Here is a tiny trained network, its code and every weight. The questions are about switching its units off for an input and a class, where a switched-off unit gives its printed mean instead of its output.

import numpy as np


def w(rows, s, z=0):
    codes = np.array(rows[::2]) - 128.0
    scale = np.full(codes.shape[1], s)
    scale[-1] = z or s
    return codes * scale


def f(y):
    return y / 2 * (1 + np.tanh(0.7978845608 * (y + 0.044715 * y**3)))


def log_softmax(a):
    a = a - a.max(-1, keepdims=True)
    return a - np.log(np.exp(a).sum(-1, keepdims=True))


def net(x, mask):
    res = np.array(x, float).reshape(1, 6) / 4 @ E
    y = f(res @ A[0][:, :-1].T + A[0][:, -1])
    res = res + np.where(mask, y, B[0][:, -1]) @ B[0][:, :-1]
    return log_softmax(res[-1] @ U[:, :-1].T + U[:, -1])


A, B = {}, {}
E = w([
[129,183,171,82,33,116,68,151,136],'x0',
[123,150,130,227,126,75,110,146,123],'x1',
[67,137,96,97,142,148,65,202,120],'x2',
[57,91,142,173,53,184,124,89,60],'x3',
[236,174,32,120,158,163,68,133,70],'x4',
[95,189,142,89,250,88,121,89,40],'x5',
],0.011)
A[0] = w([
[129,95,128,127,1,137,192,129,120,186],'neuron 0',
[112,137,150,94,141,148,113,130,77,61],'neuron 1',
[100,179,112,90,149,111,80,74,77,67],'neuron 2',
[163,199,70,137,111,161,93,181,68,106],'neuron 3',
[176,154,80,119,150,130,128,121,156,77],'neuron 4',
[146,165,153,101,128,92,103,121,216,236],'neuron 5',
[141,128,153,171,71,184,135,128,177,127],'neuron 6',
[176,134,91,136,187,79,163,84,128,106],'neuron 7',
[77,105,150,108,160,130,105,117,131,130],'neuron 8',
[73,52,124,155,141,119,128,135,142,209],'neuron 9',
[101,118,151,117,60,146,68,152,142,189],'neuron 10',
[95,148,161,162,78,116,90,113,102,252],'neuron 11',
[183,159,152,133,67,104,116,116,98,165],'neuron 12',
[134,154,148,76,153,153,110,108,54,160],'neuron 13',
[163,78,102,136,133,151,115,124,28,113],'neuron 14',
[160,47,133,63,133,170,142,83,134,141],'neuron 15',
[162,123,54,116,132,143,35,145,102,131],'neuron 16',
[122,122,157,111,126,127,159,64,156,133],'neuron 17',
[194,168,98,112,182,131,161,115,110,120],'neuron 18',
[169,163,153,105,58,132,114,123,119,144],'neuron 19',
[73,149,104,127,191,134,164,156,107,220],'neuron 20',
],0.013,0.0036)
B[0] = w([
[195,114,69,93,77,98,188,107,135,246],'neuron 0',
[128,87,153,120,114,71,179,120,137,165],'neuron 1',
[135,59,84,110,89,102,131,163,170,210],'neuron 2',
[167,147,33,205,164,146,73,131,137,240],'neuron 3',
[105,144,185,122,192,132,111,172,133,199],'neuron 4',
[171,116,136,79,118,137,145,173,191,211],'neuron 5',
[177,69,159,75,81,107,187,137,129,208],'neuron 6',
[179,246,167,113,166,163,97,184,74,244],'neuron 7',
[171,128,156,101,91,125,169,129,95,174],'neuron 8',
[126,78,254,38,104,232,167,78,82,215],'neuron 9',
[186,159,115,101,184,98,178,178,153,209],'neuron 10',
[179,106,86,126,109,90,161,152,161,207],'neuron 11',
[145,113,109,125,99,133,155,131,174,186],'neuron 12',
[136,57,90,141,88,70,245,101,250,216],'neuron 13',
[93,86,95,189,78,180,133,26,137,209],'neuron 14',
[102,108,26,180,116,129,115,170,183,199],'neuron 15',
[133,158,63,168,181,144,17,152,108,240],'neuron 16',
[160,149,65,170,112,133,126,132,119,186],'neuron 17',
[217,158,75,156,201,111,100,168,211,245],'neuron 18',
[110,58,167,61,82,81,144,139,127,185],'neuron 19',
[131,64,133,94,35,147,160,65,62,219],'neuron 20',
],0.0084,0.013)
U = w([
[136,194,249,144,157,205,149,22,10,13],'0',
[62,54,117,132,113,198,35,90,73,97],'1',
[149,2,141,59,26,146,251,75,149,204],'2',
[26,154,159,103,160,116,84,100,169,4],'3',
[169,227,133,73,189,136,103,237,163,200],'4',
[167,154,40,198,142,162,106,96,133,106],'5',
],0.008,0.0029)

Each question gives the input, the list of numbers given to net, and the class t.
The units are the neurons (one row each of A and B). Each row of codes is followed by its name. A weight is (code - 128) times the scale printed after its matrix; where a second scale follows, it is the last column's (A, B and U).
mask holds one flag per neuron, in row order. A switched-off neuron (its flag False) gives its mean, the last column of its row in B, instead of its output. The means were averaged over made-up inputs and are rounded, as every weight is.
A unit's drop is (log p(t) with every unit on - log p(t) with that unit switched off) / (log p(t) with every unit on - log p(t) with every unit switched off).
The circuit of an input: a set's keep is (log p(t) with only the set's units on - log p(t) with every unit switched off) / (log p(t) with every unit on - log p(t) with every unit switched off). Starting from the 12 units with the biggest drops (on a tie, the unit counted first), units are removed one at a time, each time the one whose removal leaves the highest keep (on an exact tie, the one counted first), for as long as the keep stays at least 0.8.
units of the circuit, in order: the units of the circuit, biggest drop first
unit that matters most: the unit with the biggest drop
top k neurons: the k neurons with the biggest drops, biggest first
drop when u is switched off: that unit's drop, to one decimal
input [7,-5,4,1,4,-5], class 4: units of the circuit, in order => [neuron 10]
input [4,-5,2,-3,3,7], class 5: units of the circuit, in order => [neuron 13; neuron 3; neuron 16]
input [7,-2,-8,-1,8,8], class 5: top 4 neurons => [neuron 14; neuron 13; neuron 3; neuron 10]
input [-2,7,3,4,2,1], class 1: units of the circuit, in order => [neuron 18; neuron 0; neuron 13]
input [0,-1,8,-2,2,7], class 5: top 2 neurons => [neuron 16; neuron 3]
input [8,-7,0,-6,0,3], class 2: top 3 neurons => [neuron 13; neuron 7; neuron 19]
input [-2,7,-7,-3,8,-2], class 4: top 2 neurons => [neuron 7; neuron 4]
input [-1,8,-2,-2,-8,6], class 0: top 2 neurons => [neuron 13; neuron 0]
input [4,4,4,-2,7,-1], class 5: top 2 neurons => [neuron 3; neuron 7]
input [5,-2,-5,3,8,0], class 5: top 2 neurons => [neuron 3; neuron 16]
input [2,-8,-8,-2,3,5], class 4: top 2 neurons => [neuron 18; neuron 7]
input [4,2,4,-1,3,-6], class 4: drop when neuron 10 is switched off => 0.2
input [8,-7,-3,-4,1,6], class 2: drop when neuron 13 is switched off => 2.4
input [-8,7,-3,1,1,-3], class 0: drop when neuron 15 is switched off => 0.0
input [-2,-7,3,-6,-2,-2], class 4: unit that matters most => neuron 13
